In the rows, 128 means zero.
Each row is followed by its class; each block has classes of its own.
[117 130 188 186 148 169  88 161 130 107 122 177 156 111 180 124 127 104
 150 115 116 118 131  87 135 125 103 118 112 113 124 153 148 113 121 169]  W
[ 97 112 131 140 160 144 121 107 141  51 152 101 169 146 136  91 106 160
 118 118 107 191  88  93 154 119 161 183 121 108 132 140 162 188 136 122]  R
[117  99 158 235 143 154  64 141 144 110 106 147 159 139 137 101 124 122
 127 124 134 113 116 163 114 151  88 112 123 118 186 171 149 126  92 152]  K
[147 146 105  94 187 138  99 141 144  20 125  83 138 131 130 107 142 142
 116 140 182 149 132 109 139 139 152 152 138 145 103 131 179 184 106 125]  Q
[169 113 175 161 144 147  89 125 139  71 116  97 106 116 145 174 169 119
 125 140 184 142 128 119 118 118 118 131 113 123 120 156 160 120 144 123]  Q
[127 151 110 109 165 121 110 145 140  68 161  89 146 124 167  70 101 161
 144 124 144 143  81 133  97 141 174 170 166 137 123 135 161 162  99 157]  K
[ 86 131 163 219 129 166  86 197 125 156 102 141 145 129 142 130 102 120
 124 128 138 125 140 172 134 130  80  87  71 106 201 184 131 100 129 118]  Z
[ 90 127 131  93 172 129 136 105 156  68 169  96 146 150 128 102 138 131
 127  87 134 144 117  79 149  83 184 170 138 148 110 117 171 141 102 113]  C
[109 142 191 187 126 155  56 151 137 124 141 132 166 126 117 134  87 116
 113  86 139 129 128 117 152 118  93 139 140 124 175 120 175 114 120 126]  C
[122 122 127 121 146 172 100 124 143 111 172 119 187 214  63  78 122 157
 114 113 134 160  96 127 160 101 162 204  99 136 179 107 164 161 113 130]  R
[151 119 114  98 142 166 112 142 127  82 151  78 163 165 150 145  94 133
 102 154 136 164  99 104 114 118 116 159 130 106 128 125 197 179 109 132]  Z
[149 121 212 217 102 154  66 117 145  92 125 166 106 103 165 116 109 111
 135 130 107 172  99 105 135 141 103 120 117 120 149 155 167 141 133 158]  B
[115 126 167 147 155 146 101 193 134  62 174  75 163 132 121 111 176 138
 119 115 152 149 115 129 133 122 168 197 145 128 141 104 144 145 140 150]  Q
[ 87 138 156 210 128 121  99 184 141  61 118 104 142 122 163 147  75 126
 147 125 148 184 153 106 118 130  89 131 105 100 175 202 138 148 115 174]  C
[127 132 172 174 110 123  81 154 138 116 107 130 130 113 129 118 137 104
 135 108 114 149 121 134 144 150 115 127 128 125 155 168 153 131 111 144]  K
[152 139  82  96 142 142 141 142 133  64 162  69 136 133  97 115 107 138
 113 121 188 156 123 111 154 132 111 170 148 129 128 127 141 152 115 150]  Q
[121 127 211 204 183 154  74 151 155  88 108 164 149 140 159 136 123 126
 126  74 118 104 123  80 140 120  77 163 133 115 155 138 173 147 136 145]  Z
[125 127 174 223 117 148  89 145 126 113 101 122 114 127 137 161 103 105
 107 109 157 113 122 158  98 139  94 111 114 131 175 177 143 109 133 131]  Q
[109 137 168 214 136 117  76 196 130  95 107 122 155 132 121 117 111 114
 149 123 131 169 144 138 176 126  62 129 105  99 192 165 126 142 112 164]  Z
[152 105 188 185 110 164  90 129 117  93 109 143 162 128 140 123 117 126
 124 130 144 159 102 136 117 141  89 107 141 109 173 165 152 148 138 180]  M
[119 117 168 205 119 137  74 141 123 155 127 116 147 154 154 110  86 118
 132 128 116 106 106 159  98 139 100 122 135 128 167 185 171 127  91 160]  K
[113 124 185 212 161 135  62 158 109  67 117 137 159 123 175 144  83 120
 150 143 158 134 124 119 159  99  75 133  93 112 176 192 143 149 155 160]  W
[103 144  61  81 182 146 173 178 147  80 163  72 146 119 155 114 100 167
 117 124 146 155 103  88 126 132 154 176 133 112 120 149 140 167 131 138]  H
[121 108  47  96 170 106 152 138 142 117 138 103 146 187  65  85 151 154
 131 121 150 126 112 151 147 112 112 171 150 123 141 101 115 179  72 153]  Q
[ 98 129  82 107 163 136 156 175 156 101 171 110 129 115 134  97 160 154
 147  98 146 124 118 128 118 132 150 184 138 114 119 108 108 119 104 132]  K
[ 93 140 179 229 160 126  92 187 144 110  93 126 170 123 151 105  91 123
 145 128 102 166 115 138 164 111 101 108 105 115 183 187 138 143 144 164]  H
[109 143 184 160 135 133  64 167 132 162  91 145 154 146 113 116  95 138
 133 120  97 158 131  92 156 116 122  90  72 148 197 154 143 148 105 122]  M
[ 78 118 195 211 161 101  88 138 127  89  68 137 125 127 161 113 149 124
 151 114  99 145 119  83 129 135 148 104 108 121 162 226 130 143 112 140]  K
[152 146 189 190 125 153  72 190 121  83 119 129 175 127 111 131 123 104
 118 122 180 127 166 127 154 123  96  82  85 125 183 159 133 107 128 145]  Q
[145 107 127 107 168 131  85 132 114  83 148  62 178 158 132  99 118 166
 110 158 135 128 136  98 124 133 147 133 117 140 136 124 149 166  98 130]  M
[138 124 162 252 125 136  87 163 131  41 116 131 151 158 119 106 109 102
 149 125 166 145 126 148 111 133  80 117 134 121 207 189 111 121 100 213]  B
[114 132 153 100 158 154 126 137 144  89 154 114 124 120 139  80 163 158
 130  89 133 124 132 125 134 143 167 160 139 134 100 114 162 134 120 121]  M
[110 145 186 213 115 157  79 203 122 109 140 156 142 106 141 123 144 104
 151 145 151 144 143 183 141 133 113 129 107 101 149 137 146 115 125 153]  H
[147 106 118 134 174 131 120 125 125 107 125  88 165 173 149  79 127 151
 125 172 118 130 103 120 113 117 141 138  92 131 112 146 138 167 106 162]  Q
[161 123 189 189 112 140  54 157 117 147 123 112 145 154 101 125 113 131
 126 116 144 132  96 139 130 141  93 134 134 117 212 166 153 123 118 159]  K
[111 127 169 194 164 155  65 183 107 121 119 150 152 115 159 121 155  99
 158 135 137 112 110 108 137 128 112 127 120 128 151 160 125 112 111 168]  W
[124 107 194 181 125 146  82 133 105 111 135 135 168 143 135 130  97 122
 123 123 107 137 137  66 171 116  89 119 104  97 160 162 147 126 123 154]  W
[106 119 161 195  97 150  74 163 120 168 124 114 130 170  76 180 115 123
 133 136 152 148 179 138 153 123  77 133  85 107 186 178 142 115 119 111]  R
[143 148 158 194 171 170  63 163 152 125  96 161 141 169 108 102 118 127
 148 111 182 105 140 124 121 141  77 133 123 149 192 171 152 127 101 191]  C
[155 133 170 197 157 160  65 179 122 118 102 119 146 126 119 120 137 120
 124 138 167 119 132 141 166 148  83 110  94 118 177 186 152 119 139 146]  H
[110 161 137  99 154 149 134 183 134  76 171 100 153 140 160  78 124 168
 153 126 139 158  94 153 114 105 176 168 144 105 113 120 160 143 140 149]  B
[111 161  94  91 152 142 129 179 131  51 147  82 152 119 147  98  94 133
 122 136 130 186 101  92 174 120 146 191  77 133 124 155 146 179 152 126]  B
[130 147 168 159 119 150  81 154 132 142 108 157 142 158  84 111 111 117
 127 108 142 135 118 143 183 110  96 142 100 144 198 168 150 139 156 142]  B
[137 122 184 221 106 152  66 182 133 140 113 166 167  92 157 110 101 100
 135 142 122 158 119 159 168 142  40 106 108 103 183 165 141 148 148 180]  Z
[118 124 119 104 189 157 116 138 132  69 152 118 154 163 115 106 118 183
 114 128 130 144 109  94 141 127 154 183 129 114 136  94 154 206 151 103]  R
[159  93 171 169 101 152  52 102 130 166 124 165 144 138 130 141 135 109
 115 157 158 108 146 138 148 131  67 112 105 129 165 175 174 141 116 145]  Z
[118 126 182 205 159 169  86 172 136 106 100 176 157 136 131 163 108 117
 127  89 144 104 123 112 152 105  54 136  87  98 180 141 144 123 148 109]  K
[142  94 121 137 145 149 118 125 143  79 158 104 161 152 114  68 163 147
 119 123 134 153  73 130 148 125 140 181 123 119 156 143 134 149 129 165]  B
[106 123 128 109 149 102 131 131 125 110 174 109 145 113 177  82 125 155
 127 107  89 111  85  81 112 128 174 159 142 121 103 127 128 152 114 136]  B
[140 130 205 186 147 159  52 168 155 167 151 136 137 124 150 121 117 154
 121 116 149 106 104 112  95 134 139 128 137 158 193 147 161 132 134 163]  Q
[104 109 199 198 122 125  31 143 137 170 165 153 170  97 127 116 147 119
 139  98 144 110 112  90 180 116 106 166 114 139 193 169 138 108 111 144]  K
[130 136 192 192 106 161  48 171 128 125 131 160 150 116 127 110 133 133
 125 115 167 124 105 162 116 151 120 110 157 124 207 174 159 126 138 164]  B
[136 147  96 113 177 141 104 142 149  63 136  77 106 151 131 101 131 161
 140 140 159 144 126 113 124 139 142 191 120 136 109 140 153 144 107 134]  B
[128 128 172 196 142 153  94 166 107 144  99 149 136 168 121 140 105 126
 121 145 137 123 100 127 118 125 112 119  99 122 204 182 139 153 143 157]  H
[136 132 203 217 140 162  65 189 132 119  98 138 156 106 121 140 110 126
 111 112 147 139 126 123 162 141  62 122 124 115 196 158 140 146 179 155]  Q
[139 114 193 211 115 132  59 156 120 141 119 156 166 138 117 131 122 115
 125 147 138 119 148 150 164 111  68 142  77 122 169 137 128 144 146 154]  Q
[114 139 124 116 235 138 135 163 145  90 133  54 128 164 139  76 157 187
 150 143 123 139 118  83 132 125 182 184 135 126 100 142 142 144 125 149]  H
[119 137 205 199 101 126  67 129 133 110 104 184 166 111 106  84 135 111
 137  95 128 164 101 136 185 107 126  78 106 118 205 173 127 103 132 142]  B
[102 140 183 213 107 154  57 165 136 130 112 138 124 131 131 128 105 124
 126 122 142 154 137 157 124 151 103 129 116 117 196 177 162 121 109 144]  Z
[128 127  92  62 182 112 130 133 143   8 154  92 145  95 182 131 147 134
 141 148 154 156 128 115 131 103 173 141 163 129  77 105 154 177 134 124]  W
[153  94 170 214 138 138  62 133 146  62 142 147 136 107 169 112 132 108
 130 158 157 151 112 133 119 133 109  81 113 134 191 151 139 152 103 159]  Z
[139 122 137  96 179 103 134 129 119  50 137  83 155 145 157 120 114 144
 134 138 128 130 128 118 133  85 145 132 116 140 106 107 136 175 144 116]  M
[152 112 151 167 105 141  69 142 118 129 112 140 137 119 134 133 100 140
 119 163 153 158  93 144 135 136  87  86 118 107 200 184 146 165 150 145]  B
[103 127  88  92 180 131 159 183 134  81 159  39 168 133 133 133 119 153
 108 138 114 166 124  57 141 119 166 164 132 116 121 129 128 157 129 126]  H
[132 108 170 223 131 131  55 149 139  80 133  96 149 117 116 124 135 130
 129 125 171 144 141 124 150 139 103 148  91 126 201 183 112  95 121 144]  K
[119 142  70 101 155 161 142 145 164  39 132  92 144 147 126  77 135 144
 127 114 159 171 104 146 127 141 150 171 136 124 124 163 166 151 105 152]  B
[135 124  98 100 212 149 113 120 176  87  98 126 130 185 119  82 150 187
 123 123 118 121 112 100 110 133 157 160 125 139 130 120 156 172 108 125]  B
[110 136 107  87 156 151 150 144 163 140 167 112 152 139 100  69 142 162
 147 128 162 163 132 114 179  88 153 149 110 141 131 138 129 124 125 150]  Q
[138 129 106  79 196 152 123 123 155  62 144  98 147 164 135  82 141 186
 127 110 165 120 105 128  92 128 174 172 148 149 128 114 162 162 107 139]  M

Next block, with new classes.
[145 174  87 154 137 106 143  86 132 195  90  71 149  86 112 155  66 137
 130 132 167 147 198 153 119 174 169 121 130 155 104 118 168 166 115 153]  V
[149 142 131 166  76 121 121 139 123 175 118  93 100 127 125 105 125 133
  92 122 151 171 117 109  87 134 111 150 145 111 154 121 136 123 132 140]  D
[130 157 133 106 101  99 143 130 131 151  90  82 135 102 100 132  89 128
 110 127 143 120 171 108 128 174 154  94 108 137 116 147 167 165 122 111]  T
[139 151  95 150  81 126 146 119 163 206 111 121 115 108 129  81 116  97
 132 131 136 145 122  55  49 138 117  92 119 137 174 152 145  86 125  80]  E
[141 157 125 124 114  93 148  89 125 175 111  91 126 106  80 121  47 137
 119 110 150 118 192 122 133 185 142 123 125 153  99 126 184 163 110 126]  G
[130 173 129 134  98 107 129 119 120 161 105  79 157  60 118 135 106 120
 118 130 155 152 172 107 101 165 151 103  96 145 117 129 178 146 134 129]  E
[166 127 154 166  62  83 160 128 140 213 101 126 147 133  96 110  90  94
 149 121 147 168 167 124 135  94 154 139 151 123  99 139 112 180 131 119]  V
[135 166  96 118  91 116 141 126 107 156  90  69 144  86 113 125  77 123
 119 125 139 125 171  99  98 181 135  88  94 148 120 130 172 155 120 123]  L
[130 160 128 117  68 120 118 131 115 195  72  77 151 110 114 131  84 108
 107 143 147 143 160 103 103 189 152  93 105 145  93 116 167 160 122 139]  L
[141 141 125 179  83  91 176 121 144 210 109  97 145  97 157 104  94  88
 108 123 185 179 149 103 127 109 151 146 128 126 159 152 156 153 111 125]  P
[144 156 106 120  96 102 130 144 104 202 108  67 144 103 119 107  85 129
 114 115 132 104 188  93 111 183 120 103 112 141 129 125 163 147 124 103]  T
[129 150 102 112  72 112 157 127 127 162  98  90 119 106 105 110  68 116
 106 140 170 129 160  99 127 186 118  81  87 152 114 137 145 166 125 120]  J
[117 148 129 113 102 104 126 122 133 169  92  82 134 110  98 131  63 134
 125 130 141 143 158  99 116 165 119  95 113 145 100 146 168 147 125  96]  T
[128 166  83 143  89 132 157 122 131 175  99  90 142  69 119 135  89 133
 102 152 165 163 171 120 100 166 151  90 108 160 120 147 155 167 140 128]  D
[143 148 129 135  84 101 152  99 125 157 106 101 151  89  96 123  65 144
 121 118 137 118 193 138 124 181 158 116 114 149  94 124 177 161 112 135]  T
[164 142  53 165  89 103 156 154 140 205 137  81 135 109 134  58 120  90
 112  88 148 115 167  75 128 126 146 120 130 135 199 146 137 187 135 104]  N
[148 164 113 127 100 109 158 129 126 159  96  80 141  89 105 140  91 132
  96 140 159 125 184 114 111 181 154 111 134 158 121 146 171 161 124 127]  G
[147 156  94 127  83 104 148 127 117 205  94  77 131 124 101 116  79 122
 116 124 153 112 174 109 120 186 128  92 112 155 109 139 147 150 123 121]  V
[133 151 124 137  90  98 144 111 117 196 100 112 130 117  96 143  66 142
 114 132 178 153 182 115 136 162 153 115 126 165  91 137 146 156 127 131]  U
[156 121 148 135  70 115 109 167 145 164 114 127 120 154  96  97 116 104
 119 120 161 154 128  88 152 108 121 131 179 131 160 113 102 175 136 123]  U
[142 108 113 165  65 106 221 119 109 117  97  86 157 101 151 101  71  55
  88 176 123 141 145 130 132 118 121 133 158 127  89 136 138 151 143 118]  G
[136 165 114 106 112 108 146 125 119 158  85  72 137  71 126 136  85 109
 108 143 160 137 192 103 109 183 143 113 111 135 114 133 191 154 118 118]  G
[156 178 101 128 136 114 111 130  97 141  86  52 146  76 147 141  91 114
 109 150 181 130 194 117 121 195 143 127 123 135 126 107 194 149 125 143]  E
[152 146 115 155 102 101 147 106 113 178  90  91 144  91 131 102  82 136
 107 123 163 144 205 116 119 175 146 102 116 128 135 128 166 155 114 135]  J
[133 165 117 147  87 102 166  80 164 193 117 104 104  91 116 130  83 105
  82 152 217 169 151 146 136 133 155 126 142 152 132 103 152 181 112 154]  U
[146 146 126 167  61 119 168 127 137 239 128 133  85 122 125 121  94 127
 124 129 196 163 126 110 124 117 103 130 149 122 156 129 113 159 139 124]  D
[149 151 109 151 112 110 156 118 116 195  91  79 132 103 110 118  56 126
 118 120 169 149 179 113 144 170 148 118 133 143 124 112 160 152 115 138]  D
[166 126 105 157  66 128 178 138 128 207 109 136 111 110 158 106 107  93
 109 154 208 159 129 163 154  99 134 141 168 115 173 120 134 190 120 169]  L
[151 143 122 162  90 103 170 123 139 174 108  92 123  92 141  84 128 121
 100 118 176 175 155 122 115  85 130 137 151  86 194 142 132 175 103 122]  N
[129 156 142 109  84 110 136 125 125 167  84  79 142 104 106 115  59 118
 114 130 151 132 161  84 108 208 131 102 109 142 116 109 173 146 104 137]  G
[143 153 120 120 101 110 180 113 120 181  85 109 125  91 123 115  93 119
 101 144 161 137 183 124 113 168 151 102 113 122 128 157 162 170 118 128]  G
[149 150 150 122 118 111 121 155 109 216 107 104 121 106 132 121  99 137
 135 134 172 167 150 157 133 102 102 147 144  90 152 108 124 192 116 145]  T
[136 160 115 125  69 105 181 126 118 163  88  92 133  89 122 136  74 120
 104 154 165 129 172 125 116 169 160 118 105 138 121 133 178 139 114 143]  N
[150 138 106 136 103 117 141 139 118 200 129 125 148 116 161  84 100  97
 123 143 182 161 122 159 141 114 118 159 136 120 195 118 140 179 101 168]  E
[140 158 112 140 108 100 173 101 131 173 103  94 137  87 123 128  77 128
 102 131 179 126 180 122 127 171 152 105 121 152 110 141 176 166 112 130]  G
[167 140 167 187  36 104 142 106 155 172 109 102 143 105 113  94 113  72
 101 130 146 159 135 110 104 139 151 134 148 127 118 100 160 152 139 141]  E
[131 140 131 145  10 108 179  83 138 128 107  84 135  96 109 108  69 101
 108 121 144 149 128 122 103 138 109 137 134 128 122 112 168 153  94 130]  L
[135 162 115 121  74  92 135 128 125 164 132  95 145  88 125 103  84 122
 110 124 165 108 193  91 117 170 131 100  94 148 141 125 185 157 118 109]  N
[127 153 127 101  89 107 140 124 116 162  90 104 137 112 108 134  81 116
 115 131 147 131 162 117 140 164 138 101 106 142 116 126 166 162 117 131]  U
[105 149  98 124  74 120 142 125 135 100 121  61 123  73 151  96  80  95
  88 150 189 177 126  93 102 147  76 130  93 129 153 139 160 152 110 115]  P
[126 150 110 138  89 100 131 119 112 137 105  94 157  86 123 123  79 144
 115 123 157 127 187 116 134 166 147 101 111 143 114 127 165 161 126 140]  J
[145 120 185 167  17 110 160 153 105 148 110 106 183  87 129  84  84  94
  95 131 103 132 143 105 111 160 119 107 123 130 160 101 179 118 138 161]  P
[112 126 137 118  43 102 195 154 146 173 133 134 156  78 117  60 104  89
  76 151 185 165 135 115 142 111 155  91  87 160 153 158 121 158 107 135]  P
[153 154 102 190  88 127 181  97 158 169 117  92 112  70 146 139 101 113
  97 156 193 154 157 119 101 154 128 106 150 145 152 109 144 149 144 135]  J
[144 158 100 131 109 109 128 107 138 151  93  86 149  88 121 105  82 129
 113 122 154 131 195 112 116 182 146  91 108 139 151 127 183 171 109 128]  J
[143 140 117 134  32 118 156 125 160 251 120 130 107 124  65  80  91  89
  82 161 180 153 124 147 141 115 131 112 167 166 133 134 135 168 142 132]  E
[158 140 181 155  43 102 171 122 144 171 105  98 131 116 104 120  94  92
  89 152 132 105 140 131 121 147 146 116 158 133  82  75 137 132 127 137]  T
[154 151  87 127  79 101 149 142 100 169  89  91 135 117 124 106  65 115
 120 135 143 113 186  94 112 191 139 109  94 140 123 143 154 153 129 125]  J
[137 173  93 161  86 136 121 165 127 208 126  78 185  76 132 112  96 124
 145 132 129 160 111  98  55 139 102 104 113 166 175 107 129 143 135 145]  E
[147 156  83 135  96 117 135 146 112 170 102  82 140  92 131 120  88 124
 121 124 161 140 180  94 122 164 129 111 117 144 140 140 169 158 130 111]  D
[155 156  93 125 103 111 129 123 115 202  94  81 141 101 115 119  89 117
 124 114 155 127 203  99 120 171 144 102 122 147 132 139 181 167 116 103]  L
[152 114 119 167  93 110 186 122 126 160 108 112 111  89 160  99 100 103
  96 151 217 183 151 139 155  92 103 142 176 107 139 146 138 181 126 127]  G
[128 158 116 163 115 103 155 101 105 166  95  62 152  84 125 119  64 141
  86 130 165 146 188 119 117 180 156 120 114 149 109 129 165 130 110 147]  P
[156 138 129 173  77  92 155 114 127 172  84  86 147 106 158  89 107  83
  76 133 171 151 142 149 146 117 187 132 156 106 150 104 183 170 108 184]  L
[139 123 169 150   4 112 160 109 163 166 116 135 138  92 110  67  91  88
  86 156 141 161 135 134  94 148 143 112 129 122 135 102 152 167 129 154]  T
[138 148  97 106  90 114 145 123 119 136  79 103 135 108 126 125  69 102
 105 160 162 141 175 117 129 175 148 117 120 147 130 132 178 152 115 136]  U
[136 152 110 125 106 102 159 122 129 175  91  82 147  81 128 124  72 126
 106 142 168 137 187 111 117 190 162 100 108 155 130 139 187 138 109 125]  T
[143 136  91 169 103 108 139 142 160 149 123  90 164 126 141  51  68 120
 128 102 164 151 141  35  95 143  94  97 127 154 224 162 127 151  89  85]  P
[130 158 121 107  80 108 156 120 120 158  94 102 143 103 105 139  75 116
 110 138 149 124 172 109 130 181 150  96 106 157 121 126 164 157 120 132]  U
[142 168 120 146  94 104 144 115 115 143  87  80 157  77 139 128  88 122
 110 150 169 141 185  91  96 184 150 102 120 140 138 138 181 129 123 124]  E
[151 154  81 170  44 120 123 149 145 234  99  76 122 112 118 116 110  86
 109 136 163 149 137 105 111 139 132 113 157 140 125 120 131 181 173 139]  V
[127 156 117 138  91 101 147  93 133 164 118  82 152  87 108 110  85 133
  98 119 152 128 190 124 117 164 150 104 102 151 104 121 177 158 107 120]  N
[149 157 111 185  64 107 128 115 150 127  94  99 136  99 128 142 106 133
 100 121 156 158 130 125 107 124 158 132 166 138 158 133 191 156 141 163]  U
[144 156 118 125  98 108 141 119 106 162  95  81 163  78 135 126 125 137
 112 111 156 144 198 118 110 149 150 106 109 129 131 145 173 164  95 113]  L
[134 139 131 151  87 100 177 169 127 163 100 122 140  91 145  81 120 111
  96 153 181 190 156  94 115  83 161 122 137 101 207 186  99 167 131 129]  P
[146 168 109 129 100 115 118 123 111 152  90  74 151  86 127 137  82 144
 115 137 125 118 199 116  85 203 142 118 125 128 149 125 193 155 128 133]  T
[125 158 113 134  83 109 144 126 131 174 100  77 128 107 101 122  72 119
  95 131 175 142 161  94 126 176 140 110 104 160 102 149 149 156 125 119]  P
[142 147 107 134 128 100 166 121  99 173  89  85 146 107 116 109  51 125
 106 134 159 132 202 118 143 176 164 131 116 146 125 146 158 136 102 136]  P
[153 153 103 132  84 105 127 129 136 190  95  93 152 114 125 140  97 101
 125 138 164 128 186 114 128 175 147 107 125 154 117 140 177 170 133 117]  V
[138 163 105 127 116 119 116 106 120 175  87  71 134  89 110 143  64 126
 131 120 170 153 194  98 118 204 151 112 117 146 133 118 190 170 122 135]  L
[127 153 102 122  91 115 183 121 130 175  98  87 150  93  97 129  84 116
 104 130 145 149 171 109 129 184 176 101  98 166 130 153 156 155 118 124]  D
[156 141  84 166  49 134 161 112 173 185 101  88 148 106 133  97 120 104
  81 135 154 147 121 144  97 116 118 130 180 148 145 137 166 175 103 126]  G
